Below is a small trained network, with its code and all its weights. Each question gives an input and a target symbol and asks what happens when units are switched off, that is, made to give their printed mean instead of their output.

import numpy as np


def w(rows, s, z=0):
    codes = np.array(rows[::2]) - 128.0
    scale = np.full(codes.shape[1], s)
    scale[-1] = z or s
    return codes * scale


def f(y):
    return y / 2 * (1 + np.tanh(0.7978845608 * (y + 0.044715 * y**3)))


def softmax(a):
    e = np.exp(a - a.max(-1, keepdims=True))
    return e / e.sum(-1, keepdims=True)


def log_softmax(a):
    a = a - a.max(-1, keepdims=True)
    return a - np.log(np.exp(a).sum(-1, keepdims=True))


def net(x, mask):
    ids = ['δθμπτψω'.index(c) for c in x.split()]
    T = len(ids)
    res = E[ids] + P[:T]
    u = 0
    for l in range(2):
        r = res
        for j in range(2):
            rows = slice(3 * j, 3 * j + 3)
            q, k, v = (r @ M[l][rows].T for M in (Q, K, V))
            z = softmax(np.where(np.tri(T) > 0, q @ k.T / 3**0.5, -1e9)) @ v
            o = O[l][rows]
            res = res + np.where(mask[u + j], z, o[:, -1]) @ o[:, :-1]
        u += 2
        y = f(res @ A[l][:, :-1].T + A[l][:, -1])
        res = res + np.where(mask[u : u + 8], y, B[l][:, -1]) @ B[l][:, :-1]
        u += 8
    return log_softmax(res[-1] @ U[:, :-1].T + U[:, -1])


Q, K, V, O, A, B = {}, {}, {}, {}, {}, {}
E = w([
[105,252,152],'δ',
[104,58,167],'θ',
[224,138,139],'μ',
[200,120,138],'π',
[124,107,69],'τ',
[124,110,83],'ψ',
[153,106,102],'ω',
],0.027)
P = w([
[117,16,2],'0',
[88,44,48],'1',
[90,33,42],'2',
[81,32,72],'3',
[79,31,87],'4',
[70,25,94],'5',
[68,27,98],'6',
[71,26,91],'7',
[41,71,146],'8',
[22,95,149],'9',
[27,89,150],'10',
[27,87,140],'11',
],0.0036)
Q[0] = w([
[132,5,114],'L0H1',
[212,207,224],'L0H1',
[122,202,166],'L0H1',
[45,165,116],'L0H2',
[62,178,114],'L0H2',
[119,127,37],'L0H2',
],0.011)
K[0] = w([
[61,153,234],'L0H1',
[211,64,109],'L0H1',
[241,107,89],'L0H1',
[177,194,5],'L0H2',
[128,159,79],'L0H2',
[194,66,46],'L0H2',
],0.011)
V[0] = w([
[108,85,124],'L0H1',
[163,166,117],'L0H1',
[117,151,2],'L0H1',
[47,154,158],'L0H2',
[227,167,115],'L0H2',
[229,47,97],'L0H2',
],0.01)
O[0] = w([
[112,68,106,130],'L0H1',
[126,199,125,142],'L0H1',
[97,201,187,130],'L0H1',
[177,254,71,55],'L0H2',
[194,119,60,162],'L0H2',
[131,187,46,254],'L0H2',
],0.0072,0.011)
A[0] = w([
[155,119,196,6],'L0N1',
[146,157,137,206],'L0N2',
[107,88,30,4],'L0N3',
[79,130,9,55],'L0N4',
[207,176,150,109],'L0N5',
[78,194,228,155],'L0N6',
[167,203,208,99],'L0N7',
[45,62,80,110],'L0N8',
],0.011,0.0034)
B[0] = w([
[175,108,254,123],'L0N1',
[124,89,67,162],'L0N2',
[84,132,177,254],'L0N3',
[83,177,201,236],'L0N4',
[219,178,163,237],'L0N5',
[178,152,72,158],'L0N6',
[87,183,159,180],'L0N7',
[89,138,178,240],'L0N8',
],0.0065,0.0078)
Q[1] = w([
[134,34,159],'L1H1',
[172,137,64],'L1H1',
[133,254,94],'L1H1',
[149,120,124],'L1H2',
[157,152,95],'L1H2',
[151,141,57],'L1H2',
],0.014)
K[1] = w([
[133,9,154],'L1H1',
[176,131,105],'L1H1',
[140,214,143],'L1H1',
[140,146,189],'L1H2',
[147,143,143],'L1H2',
[106,153,105],'L1H2',
],0.015)
V[1] = w([
[171,106,146],'L1H1',
[139,98,249],'L1H1',
[183,118,132],'L1H1',
[171,43,211],'L1H2',
[65,75,40],'L1H2',
[127,102,176],'L1H2',
],0.012)
O[1] = w([
[149,148,86,157],'L1H1',
[85,189,67,150],'L1H1',
[92,118,68,184],'L1H1',
[117,178,82,126],'L1H2',
[131,80,114,3],'L1H2',
[112,255,102,122],'L1H2',
],0.0091,0.0057)
A[1] = w([
[180,185,90,108],'L1N1',
[122,2,111,255],'L1N2',
[211,87,187,87],'L1N3',
[120,38,185,126],'L1N4',
[227,85,40,40],'L1N5',
[221,164,133,167],'L1N6',
[69,237,245,123],'L1N7',
[56,68,30,183],'L1N8',
],0.0094,0.0086)
B[1] = w([
[11,79,111,193],'L1N1',
[202,214,198,212],'L1N2',
[62,79,84,198],'L1N3',
[76,238,97,160],'L1N4',
[83,2,146,224],'L1N5',
[65,103,36,252],'L1N6',
[170,21,110,247],'L1N7',
[223,170,90,190],'L1N8',
],0.0064,0.013)
U = w([
[136,127,148,119],'δ',
[89,168,89,143],'θ',
[105,88,116,58],'μ',
[248,148,100,74],'π',
[46,108,173,118],'τ',
[65,117,163,103],'ψ',
[196,166,158,254],'ω',
],0.012,0.0084)

Each question gives the input, a string of symbols that net reads in full, and the target symbol t.
The units are the heads (3 rows each of Q, K, V and O) and the neurons (one row each of A and B). Each row of codes is followed by its name. A weight is (code - 128) times the scale printed after its matrix; where a second scale follows, it is the last column's (O, A, B and U).
mask holds one flag per unit, layer by layer, with each layer's heads first. A switched-off unit (its flag False) gives its mean, the last column of its rows in O or B, instead of its output. The means were averaged over made-up inputs and are rounded, as every weight is.
A unit's drop is (log p(t) with every unit on - log p(t) with that unit switched off) / (log p(t) with every unit on - log p(t) with every unit switched off).
The circuit of an input: a set's keep is (log p(t) with only the set's units on - log p(t) with every unit switched off) / (log p(t) with every unit on - log p(t) with every unit switched off). Starting from the 12 units with the biggest drops (on a tie, the unit counted first), units are removed one at a time, each time the one whose removal leaves the highest keep (on an exact tie, the one counted first), for as long as the keep stays at least 0.8.
circuit, biggest first: the units of the circuit, biggest drop first
most important unit: the unit with the biggest drop
top k neurons: the k neurons with the biggest drops, biggest first
top k neurons in layer l: the k neurons of layer l with the biggest drops, biggest first
heads that matter: for each layer, one digit per head in row order, 1 if its drop is at least 0.15 and else 0, layers parted by /
drop of u: that unit's drop, to one decimal
input θ μ μ π θ, target θ: most important unit	L1H2
input μ θ π τ ω μ π, target θ: heads that matter	00 / 11
input ψ μ μ θ π θ μ μ μ ω, target θ: heads that matter	10 / 11
input ω δ τ τ ω ω μ τ, target ω: heads that matter	10 / 01
input ω ω τ θ μ μ μ ω π π π, target θ: circuit, biggest first	[L0H2; L1H1; L1H2]
input τ ω μ μ ω θ μ μ ω, target θ: circuit, biggest first	[L0H1; L1H1; L0N8; L1N5]
input ω ψ ω δ, target ω: top 2 neurons in layer 1	[L1N5; L1N1]
input ω μ μ ω θ ω τ μ, target θ: heads that matter	01 / 10
input μ μ μ μ τ, target τ: top 3 neurons in layer 0	[L0N4; L0N3; L0N8]
input μ τ π μ π, target π: heads that matter	01 / 11
input δ τ ω τ τ, target ω: heads that matter	11 / 01
input μ π μ μ μ μ ω π, target π: top 2 neurons	[L1N2; L1N8]
input ψ τ τ τ ω θ ω θ ψ, target θ: heads that matter	10 / 11
input τ μ ω μ θ θ, target θ: heads that matter	10 / 11
input μ μ μ τ μ ω, target ω: heads that matter	00 / 00
input ω δ ω θ, target ω: top neuron in layer 0	[L0N6]
input μ τ ψ μ μ, target μ: drop of L1N5	0.6
input π μ μ ω ω τ μ θ ω ω δ ψ, target ω: drop of L1N5	0.3
input θ ψ ψ ω μ μ, target θ: drop of L1H1	0.2
input π μ μ, target μ: top neuron in layer 0	[L0N5]
